Below are the code and all the weights of a small trained network. Each question names an input and a class and asks about switching units off, where a switched-off unit gives its printed mean instead of its output.

import numpy as np


def w(rows, s, z=0):
    codes = np.array(rows[::2]) - 128.0
    scale = np.full(codes.shape[1], s)
    scale[-1] = z or s
    return codes * scale


def norm(h):
    return h / np.sqrt((h * h).mean(-1, keepdims=True) + 1e-5)


def f(y):
    return y / 2 * (1 + np.tanh(0.7978845608 * (y + 0.044715 * y**3)))


def log_softmax(a):
    a = a - a.max(-1, keepdims=True)
    return a - np.log(np.exp(a).sum(-1, keepdims=True))


def net(x, mask):
    res = np.array(x, float).reshape(1, 7) / 4 @ E
    u = 0
    for l in range(2):
        y = f(norm(res) @ A[l][:, :-1].T + A[l][:, -1])
        res = res + np.where(mask[u : u + 3], y, B[l][:, -1]) @ B[l][:, :-1]
        u += 3
    return log_softmax(norm(res)[-1] @ U[:, :-1].T + U[:, -1])


A, B = {}, {}
E = w([
[96,255,174,205],'x0',
[126,127,132,130],'x1',
[216,96,126,195],'x2',
[139,136,138,113],'x3',
[137,177,45,78],'x4',
[137,141,140,108],'x5',
[126,127,121,132],'x6',
],0.0045)
A[0] = w([
[110,122,179,157,253],'0.n1',
[156,199,12,107,63],'0.n2',
[230,126,115,182,75],'0.n3',
],0.011,0.0037)
B[0] = w([
[131,69,138,138,255],'0.n1',
[122,52,254,190,232],'0.n2',
[24,185,141,52,235],'0.n3',
],0.0099,0.0037)
A[1] = w([
[124,240,138,233,249],'1.n1',
[8,48,141,124,172],'1.n2',
[160,225,96,254,194],'1.n3',
],0.0071,0.0015)
B[1] = w([
[192,80,3,68,173],'1.n1',
[167,250,106,178,254],'1.n2',
[223,104,32,135,145],'1.n3',
],0.0062,0.0067)
U = w([
[121,77,237,246,83],'0',
[210,77,9,99,178],'1',
[106,161,146,151,242],'2',
[19,254,121,86,2],'3',
],0.0075,0.0038)

Each question gives the input, the list of numbers given to net, and the class t.
The units are the neurons (one row each of A and B). Each row of codes is followed by its name. A weight is (code - 128) times the scale printed after its matrix; where a second scale follows, it is the last column's (A, B and U).
mask holds one flag per neuron, layer by layer. A switched-off neuron (its flag False) gives its mean, the last column of its row in B, instead of its output. The means were averaged over made-up inputs and are rounded, as every weight is.
A unit's drop is (log p(t) with every unit on - log p(t) with that unit switched off) / (log p(t) with every unit on - log p(t) with every unit switched off).
The circuit of an input: a set's keep is (log p(t) with only the set's units on - log p(t) with every unit switched off) / (log p(t) with every unit on - log p(t) with every unit switched off). Starting from all 6 units, units are removed one at a time, each time the one whose removal leaves the highest keep (on an exact tie, the one counted first), for as long as the keep stays at least 0.8.
units of the circuit, in order: the units of the circuit, biggest drop first
top k neurons: the k neurons with the biggest drops, biggest first
k most important neurons of layer l: the k neurons of layer l with the biggest drops, biggest first
drop when u is switched off: that unit's drop, to one decimal
input [7,6,2,-8,7,6,4], class 0: top 2 neurons : (0.n2, 1.n2)
input [2,-1,4,4,8,-8,0], class 0: top neuron : (0.n2)
input [-1,-2,8,3,6,-1,7], class 3: top 2 neurons : (0.n3, 0.n1)
input [4,2,2,-2,-2,-8,7], class 1: units of the circuit, in order : (0.n2, 1.n1)
input [-6,5,7,-8,6,4,-7], class 3: units of the circuit, in order : (0.n3, 0.n1, 1.n1)
input [7,6,-3,-8,4,-6,2], class 1: units of the circuit, in order : (1.n1, 0.n3)
input [6,2,4,5,-2,0,-6], class 1: units of the circuit, in order : (0.n2, 1.n1)
input [-3,-7,8,5,-5,-3,-1], class 3: units of the circuit, in order : (0.n3, 0.n2)
input [-5,4,7,7,4,-8,1], class 3: units of the circuit, in order : (0.n3, 1.n1)
input [6,-1,7,-2,-2,6,1], class 3: 2 most important neurons of layer 0 : (0.n3, 0.n1)
input [8,2,7,2,7,-3,7], class 1: top 2 neurons : (1.n1, 1.n3)
input [8,8,8,-1,3,4,5], class 1: top 3 neurons : (1.n1, 1.n3, 1.n2)
input [8,-5,-5,3,1,-1,4], class 1: top 2 neurons : (0.n3, 1.n1)
input [-6,-3,-2,-7,7,2,7], class 0: most important neuron of layer 1 : (1.n1)
input [8,1,-7,-5,-1,5,-8], class 1: 2 most important neurons of layer 1 : (1.n1, 1.n3)
input [4,-1,0,-2,7,-7,-5], class 0: drop when 0.n2 is switched off : 1.4
input [-3,-5,4,4,7,-7,4], class 0: drop when 0.n2 is switched off : 1.0
input [-2,0,8,3,2,-8,-4], class 3: drop when 0.n3 is switched off : 1.1
input [-1,5,8,-4,0,4,3], class 3: drop when 0.n2 is switched off : 0.0
input [7,2,2,3,3,-4,3], class 1: units of the circuit, in order : (1.n1)
